Below are the code and all the weights of a small trained network. Each question names an input and a target symbol and asks about switching units off, where a switched-off unit gives its printed mean instead of its output.

import numpy as np


def w(rows, s, z=0):
    codes = np.array(rows[::2]) - 128.0
    scale = np.full(codes.shape[1], s)
    scale[-1] = z or s
    return codes * scale


def f(y):
    return y / 2 * (1 + np.tanh(0.7978845608 * (y + 0.044715 * y**3)))


def softmax(a):
    e = np.exp(a - a.max(-1, keepdims=True))
    return e / e.sum(-1, keepdims=True)


def log_softmax(a):
    a = a - a.max(-1, keepdims=True)
    return a - np.log(np.exp(a).sum(-1, keepdims=True))


def net(x, mask):
    ids = ['εζημξψ'.index(c) for c in x.split()]
    T = len(ids)
    res = E[ids] + P[:T]
    q, k, v = (res @ M[0].T for M in (Q, K, V))
    z = softmax(np.where(np.tri(T) > 0, q @ k.T / 2**0.5, -1e9)) @ v
    res = res + np.where(mask[0], z, O[0][:, -1]) @ O[0][:, :-1]
    y = f(res @ A[0][:, :-1].T + A[0][:, -1])
    res = res + np.where(mask[1:17], y, B[0][:, -1]) @ B[0][:, :-1]
    return log_softmax(res[-1] @ U[:, :-1].T + U[:, -1])


Q, K, V, O, A, B = {}, {}, {}, {}, {}, {}
E = w([
[187,53,172,158,178],'ε',
[134,231,233,141,177],'ζ',
[169,143,211,138,160],'η',
[2,78,126,171,131],'μ',
[134,98,235,140,243],'ξ',
[130,49,61,71,78],'ψ',
],0.013)
P = w([
[251,143,203,139,80],'0',
[187,149,125,151,123],'1',
[254,127,37,206,113],'2',
[117,125,144,111,97],'3',
[234,157,38,193,92],'4',
[114,124,144,94,94],'5',
],0.0092)
Q[0] = w([
[254,144,200,195,145],'h0',
[246,116,178,143,136],'h0',
],0.0075)
K[0] = w([
[30,118,28,118,75],'h0',
[96,209,84,83,1],'h0',
],0.0072)
V[0] = w([
[164,158,39,1,39],'h0',
[216,184,113,87,213],'h0',
],0.0067)
O[0] = w([
[62,20,202,133,32,3],'h0',
[129,252,210,36,93,142],'h0',
],0.012,0.005)
A[0] = w([
[137,108,128,163,211,201],'n0',
[145,136,77,154,237,144],'n1',
[131,187,137,123,12,161],'n2',
[99,79,101,119,204,77],'n3',
[52,144,95,193,148,225],'n4',
[211,145,101,72,90,99],'n5',
[138,139,185,48,231,63],'n6',
[133,98,112,121,35,253],'n7',
[236,86,158,155,86,28],'n8',
[161,91,167,109,191,99],'n9',
[148,131,212,220,167,90],'n10',
[97,179,151,105,129,209],'n11',
[144,60,133,163,122,174],'n12',
[174,139,29,24,175,149],'n13',
[172,184,102,162,155,231],'n14',
[205,164,174,65,83,166],'n15',
],0.011,0.0047)
B[0] = w([
[93,173,96,104,118,208],'n0',
[155,193,182,66,113,242],'n1',
[130,95,99,162,231,149],'n2',
[127,201,188,173,117,147],'n3',
[154,152,62,102,63,166],'n4',
[105,110,160,150,88,163],'n5',
[79,200,214,143,110,193],'n6',
[75,160,139,136,253,151],'n7',
[83,34,133,91,12,158],'n8',
[104,138,100,59,91,161],'n9',
[57,98,40,161,145,184],'n10',
[154,76,40,128,218,172],'n11',
[152,151,136,107,231,166],'n12',
[19,91,190,189,137,204],'n13',
[148,122,74,118,82,249],'n14',
[174,82,118,184,93,190],'n15',
],0.0067,0.015)
U = w([
[132,96,142,153,2,69],'ε',
[193,116,140,228,142,3],'ζ',
[208,99,154,197,92,119],'η',
[174,101,30,113,98,206],'μ',
[138,136,174,133,124,90],'ξ',
[60,78,105,238,117,133],'ψ',
],0.0098,0.0045)

Each question gives the input, a string of symbols that net reads in full, and the target symbol t.
The units are the heads (2 rows each of Q, K, V and O) and the neurons (one row each of A and B). Each row of codes is followed by its name. A weight is (code - 128) times the scale printed after its matrix; where a second scale follows, it is the last column's (O, A, B and U).
mask holds one flag per unit, heads first, then neurons. A switched-off unit (its flag False) gives its mean, the last column of its rows in O or B, instead of its output. The means were averaged over made-up inputs and are rounded, as every weight is.
A unit's drop is (log p(t) with every unit on - log p(t) with that unit switched off) / (log p(t) with every unit on - log p(t) with every unit switched off).
The circuit of an input: a set's keep is (log p(t) with only the set's units on - log p(t) with every unit switched off) / (log p(t) with every unit on - log p(t) with every unit switched off). Starting from the 12 units with the biggest drops (on a tie, the unit counted first), units are removed one at a time, each time the one whose removal leaves the highest keep (on an exact tie, the one counted first), for as long as the keep stays at least 0.8.
circuit, biggest first: the units of the circuit, biggest drop first
most important unit: the unit with the biggest drop
k most important neurons: the k neurons with the biggest drops, biggest first
drop of u: that unit's drop, to one decimal
input μ ξ μ ψ ψ ε, target ψ: 2 most important neurons -> [n1; n7]
input ε η ξ ψ, target ψ: 2 most important neurons -> [n13; n1]
input μ ε ζ, target μ: circuit, biggest first -> [h0; n14; n6]
input ε μ ψ η, target ψ: circuit, biggest first -> [h0; n1]
input ψ ε ε μ, target μ: most important unit -> n13
input ψ ζ ε, target ψ: circuit, biggest first -> [h0; n7]
input ζ ψ ψ ξ, target ψ: 2 most important neurons -> [n1; n10]
input μ ξ ε ξ μ μ, target ξ: 4 most important neurons -> [n10; n13; n6; n15]
input ψ ψ ζ, target ψ: 2 most important neurons -> [n1; n10]
input μ ε ξ, target μ: drop of n4 -> 0.1
input ε μ μ μ η η, target μ: drop of n13 -> 0.2
input ξ ζ η ψ ε ζ, target ψ: drop of n1 -> 0.4
input ψ ζ η, target ψ: drop of n7 -> 0.2
input ε ε ε ε μ μ, target μ: circuit, biggest first -> [n13]
